Here is a tiny trained network, its code and every weight. The questions are about switching its units off for an input and a class, where a switched-off unit gives its printed mean instead of its output.

import numpy as np


def w(rows, s, z=0):
    codes = np.array(rows[::2]) - 128.0
    scale = np.full(codes.shape[1], s)
    scale[-1] = z or s
    return codes * scale


def norm(h):
    return h / np.sqrt((h * h).mean(-1, keepdims=True) + 1e-5)


def f(y):
    return y / 2 * (1 + np.tanh(0.7978845608 * (y + 0.044715 * y**3)))


def log_softmax(a):
    a = a - a.max(-1, keepdims=True)
    return a - np.log(np.exp(a).sum(-1, keepdims=True))


def net(x, mask):
    res = np.array(x, float).reshape(1, 4) / 4 @ E
    u = 0
    for l in range(2):
        y = f(norm(res) @ A[l][:, :-1].T + A[l][:, -1])
        res = res + np.where(mask[u : u + 6], y, B[l][:, -1]) @ B[l][:, :-1]
        u += 6
    return log_softmax(norm(res)[-1] @ U[:, :-1].T + U[:, -1])


A, B = {}, {}
E = w([
[31,163,65,130,153,196,54,238,123,122],'x0',
[213,198,87,187,72,253,66,58,60,253],'x1',
[137,119,151,177,50,109,109,205,139,130],'x2',
[84,45,22,126,71,166,170,88,138,96],'x3',
],0.0052)
A[0] = w([
[133,109,143,162,2,103,149,184,134,149,18],'L0N0',
[72,122,75,172,132,165,113,153,115,100,14],'L0N1',
[129,98,148,166,58,89,157,39,130,104,89],'L0N2',
[134,127,143,171,17,89,118,170,140,117,27],'L0N3',
[104,54,37,130,51,122,121,88,124,105,5],'L0N4',
[100,133,75,93,228,125,150,23,127,135,14],'L0N5',
],0.0098,0.0029)
B[0] = w([
[129,86,120,112,205,185,74,100,110,72,229],'L0N0',
[168,128,113,59,131,110,122,135,145,162,212],'L0N1',
[164,132,107,63,112,93,122,156,149,168,255],'L0N2',
[122,117,127,108,218,172,86,86,95,93,218],'L0N3',
[101,162,170,164,129,172,249,132,168,156,241],'L0N4',
[132,92,133,117,206,188,72,128,112,76,246],'L0N5',
],0.014,0.0046)
A[1] = w([
[190,74,128,128,117,87,164,17,107,117,1],'L1N0',
[63,39,120,137,100,30,152,112,137,29,60],'L1N1',
[167,141,84,190,46,196,100,35,81,182,48],'L1N2',
[142,224,248,181,186,84,87,138,113,145,119],'L1N3',
[47,171,39,122,114,171,99,199,123,145,164],'L1N4',
[165,132,145,50,176,135,147,174,185,170,208],'L1N5',
],0.011,0.0011)
B[1] = w([
[133,98,89,36,126,141,98,171,232,185,154],'L1N0',
[81,233,32,212,142,128,43,124,116,178,166],'L1N1',
[13,170,109,199,155,26,90,187,123,51,177],'L1N2',
[113,83,104,124,106,216,255,95,164,138,186],'L1N3',
[224,73,148,49,128,72,136,73,183,157,175],'L1N4',
[140,142,170,196,47,92,77,130,49,119,245],'L1N5',
],0.0088,0.012)
U = w([
[132,87,116,99,210,193,71,112,111,77,149],'0',
[65,205,65,201,99,67,88,157,125,143,249],'1',
[126,122,143,142,78,183,254,115,167,167,122],'2',
[220,100,132,39,65,64,85,139,152,186,127],'3',
[152,133,155,149,88,130,117,131,58,113,21],'4',
],0.0087,0.0014)

Each question gives the input, the list of numbers given to net, and the class t.
The units are the neurons (one row each of A and B). Each row of codes is followed by its name. A weight is (code - 128) times the scale printed after its matrix; where a second scale follows, it is the last column's (A, B and U).
mask holds one flag per neuron, layer by layer. A switched-off neuron (its flag False) gives its mean, the last column of its row in B, instead of its output. The means were averaged over made-up inputs and are rounded, as every weight is.
A unit's drop is (log p(t) with every unit on - log p(t) with that unit switched off) / (log p(t) with every unit on - log p(t) with every unit switched off).
The circuit of an input: a set's keep is (log p(t) with only the set's units on - log p(t) with every unit switched off) / (log p(t) with every unit on - log p(t) with every unit switched off). Starting from all 12 units, units are removed one at a time, each time the one whose removal leaves the highest keep (on an exact tie, the one counted first), for as long as the keep stays at least 0.8.
circuit, biggest first: the units of the circuit, biggest drop first
unit that matters most: the unit with the biggest drop
top k neurons: the k neurons with the biggest drops, biggest first
top k neurons in layer l: the k neurons of layer l with the biggest drops, biggest first
input [-2,-5,6,-5], class 0: unit that matters most	L0N3
input [8,-2,7,5], class 3: top 3 neurons	L1N4, L0N1, L0N5
input [-8,8,7,-1], class 1: top 2 neurons in layer 1	L1N2, L1N4
input [-6,4,7,-7], class 0: circuit, biggest first	L0N0, L0N3
input [8,-7,-1,7], class 3: top 3 neurons in layer 1	L1N4, L1N2, L1N3
input [8,0,6,8], class 2: top 4 neurons	L0N4, L0N2, L0N5, L1N0
input [-2,4,-6,-8], class 2: top 3 neurons	L1N3, L0N0, L0N3
input [1,-5,7,-6], class 0: top 4 neurons	L0N3, L0N4, L0N0, L1N5
input [4,-1,8,-8], class 0: top 3 neurons in layer 0	L0N3, L0N0, L0N4
input [1,-4,2,1], class 1: top 2 neurons	L1N1, L0N5
input [-7,0,-1,8], class 2: top 2 neurons in layer 0	L0N4, L0N1
input [0,6,8,4], class 0: top 2 neurons	L0N0, L0N3
input [-1,8,5,-7], class 1: top 2 neurons in layer 0	L0N4, L0N5
input [3,5,2,1], class 1: unit that matters most	L1N2
input [8,-7,1,6], class 3: top 3 neurons	L1N4, L0N1, L1N2
input [-2,7,8,-1], class 0: top 3 neurons	L0N0, L0N3, L1N5
input [8,-5,4,7], class 3: top 3 neurons	L0N1, L1N4, L1N3
input [3,7,1,6], class 1: top 2 neurons	L1N2, L1N3
input [-4,3,5,-8], class 2: top 2 neurons	L1N3, L0N5
input [0,-8,-2,6], class 1: unit that matters most	L1N1
input [-4,0,1,4], class 2: top 2 neurons in layer 0	L0N4, L0N1
input [3,-7,4,5], class 1: top 2 neurons	L1N1, L0N5
input [-6,-3,7,-6], class 0: top 4 neurons in layer 0	L0N3, L0N0, L0N4, L0N1
input [-4,3,8,-8], class 0: top 3 neurons in layer 0	L0N0, L0N3, L0N4
input [3,4,-1,-2], class 1: top 3 neurons	L1N2, L0N2, L0N5
